Below is a small trained network, with its code and all its weights. Each question gives an input and a class and asks what happens when units are switched off, that is, made to give their printed mean instead of their output.

import numpy as np


def w(rows, s, z=0):
    codes = np.array(rows[::2]) - 128.0
    scale = np.full(codes.shape[1], s)
    scale[-1] = z or s
    return codes * scale


def f(y):
    return np.maximum(y, 0)


def log_softmax(a):
    a = a - a.max(-1, keepdims=True)
    return a - np.log(np.exp(a).sum(-1, keepdims=True))


def net(x, mask):
    res = np.array(x, float).reshape(1, 5) / 4 @ E
    y = f(res @ A[0][:, :-1].T + A[0][:, -1])
    res = res + np.where(mask, y, B[0][:, -1]) @ B[0][:, :-1]
    return log_softmax(res[-1] @ U[:, :-1].T + U[:, -1])


A, B = {}, {}
E = w([
[97,220,216,134,213,152,112],'x0',
[138,177,105,46,95,123,255],'x1',
[62,57,233,115,193,133,202],'x2',
[140,144,99,149,140,84,138],'x3',
[111,139,228,176,18,105,111],'x4',
],0.0096)
A[0] = w([
[112,154,192,142,64,109,98,223],'neuron 0',
[142,210,160,135,176,138,96,186],'neuron 1',
[90,50,164,190,154,93,203,251],'neuron 2',
[102,126,33,104,239,182,110,31],'neuron 3',
[138,3,59,156,60,150,158,162],'neuron 4',
[105,109,76,121,157,167,125,184],'neuron 5',
[139,248,174,147,125,190,177,132],'neuron 6',
[147,158,137,43,95,139,173,7],'neuron 7',
[241,217,161,109,67,182,66,220],'neuron 8',
[184,92,128,174,186,138,84,11],'neuron 9',
[95,65,132,149,115,138,55,87],'neuron 10',
[157,152,57,194,124,131,115,111],'neuron 11',
[168,179,96,128,104,163,96,12],'neuron 12',
[144,86,178,179,186,170,24,182],'neuron 13',
[152,109,184,120,172,150,119,199],'neuron 14',
],0.011,0.0026)
B[0] = w([
[59,143,125,120,26,123,90,217],'neuron 0',
[135,155,62,179,181,167,150,207],'neuron 1',
[128,172,199,79,229,141,88,224],'neuron 2',
[1,148,149,153,38,100,81,219],'neuron 3',
[101,226,58,199,199,186,135,241],'neuron 4',
[77,190,184,96,65,107,74,177],'neuron 5',
[71,108,56,146,144,132,191,214],'neuron 6',
[151,62,69,47,142,47,168,184],'neuron 7',
[125,207,123,75,208,109,80,233],'neuron 8',
[167,90,87,99,140,76,177,175],'neuron 9',
[93,80,89,38,132,91,169,194],'neuron 10',
[120,153,113,42,193,128,98,198],'neuron 11',
[199,99,176,84,200,94,100,180],'neuron 12',
[145,134,51,126,125,92,196,247],'neuron 13',
[66,146,103,36,200,171,112,187],'neuron 14',
],0.0087,0.012)
U = w([
[104,200,47,195,187,250,203,156],'0',
[142,53,60,68,152,16,241,108],'1',
[103,158,109,90,159,166,145,254],'2',
[44,195,156,133,101,92,108,112],'3',
[164,168,185,54,228,152,101,99],'4',
[124,169,152,220,155,90,162,133],'5',
[188,2,112,185,73,35,180,60],'6',
[245,86,217,143,64,209,77,75],'7',
],0.0082,0.0059)

Each question gives the input, the list of numbers given to net, and the class t.
The units are the neurons (one row each of A and B). Each row of codes is followed by its name. A weight is (code - 128) times the scale printed after its matrix; where a second scale follows, it is the last column's (A, B and U).
mask holds one flag per neuron, in row order. A switched-off neuron (its flag False) gives its mean, the last column of its row in B, instead of its output. The means were averaged over made-up inputs and are rounded, as every weight is.
A unit's drop is (log p(t) with every unit on - log p(t) with that unit switched off) / (log p(t) with every unit on - log p(t) with every unit switched off).
The circuit of an input: a set's keep is (log p(t) with only the set's units on - log p(t) with every unit switched off) / (log p(t) with every unit on - log p(t) with every unit switched off). Starting from the 12 units with the biggest drops (on a tie, the unit counted first), units are removed one at a time, each time the one whose removal leaves the highest keep (on an exact tie, the one counted first), for as long as the keep stays at least 0.8.
circuit, biggest first: the units of the circuit, biggest drop first
unit that matters most: the unit with the biggest drop
top k neurons: the k neurons with the biggest drops, biggest first
drop of u: that unit's drop, to one decimal
input [7,-4,-5,-6,7], class 0: unit that matters most => neuron 1
input [6,-8,-7,-6,-4], class 1: circuit, biggest first => (neuron 13; neuron 9)
input [6,-7,1,-1,6], class 1: top 2 neurons => (neuron 13; neuron 4)
input [-7,-6,3,-5,4], class 0: top 2 neurons => (neuron 4; neuron 7)
input [-2,-3,-4,-3,3], class 4: top 4 neurons => (neuron 3; neuron 8; neuron 6; neuron 12)
input [0,-5,-7,-3,-6], class 4: top 4 neurons => (neuron 12; neuron 11; neuron 0; neuron 8)
input [-4,6,-4,-1,-8], class 3: top 3 neurons => (neuron 3; neuron 5; neuron 13)
input [-3,-5,-8,5,5], class 4: circuit, biggest first => (neuron 8; neuron 12)
input [3,5,0,-3,-3], class 1: top 3 neurons => (neuron 4; neuron 7; neuron 2)
input [-3,-8,-5,1,4], class 1: top 2 neurons => (neuron 10; neuron 13)
input [-2,-7,-4,-4,-6], class 1: top 2 neurons => (neuron 9; neuron 13)
input [3,-8,3,-8,7], class 1: top 2 neurons => (neuron 13; neuron 10)
input [0,6,-6,3,3], class 1: top 2 neurons => (neuron 7; neuron 2)
input [-2,-8,-6,5,-5], class 1: circuit, biggest first => (neuron 9)
input [6,-7,-4,-8,7], class 2: top 2 neurons => (neuron 8; neuron 4)
input [-5,7,-2,2,-8], class 3: circuit, biggest first => (neuron 3; neuron 5)
input [4,-6,4,-6,4], class 1: circuit, biggest first => (neuron 13; neuron 10)
input [-5,2,-8,5,-3], class 4: top 2 neurons => (neuron 12; neuron 11)
input [6,-2,6,-3,2], class 0: drop of neuron 6 => 0.3
input [-6,-3,-1,1,3], class 0: circuit, biggest first => (neuron 4)
input [-6,6,5,-2,3], class 0: drop of neuron 7 => -0.2
input [-8,2,-3,3,6], class 0: drop of neuron 4 => 1.1
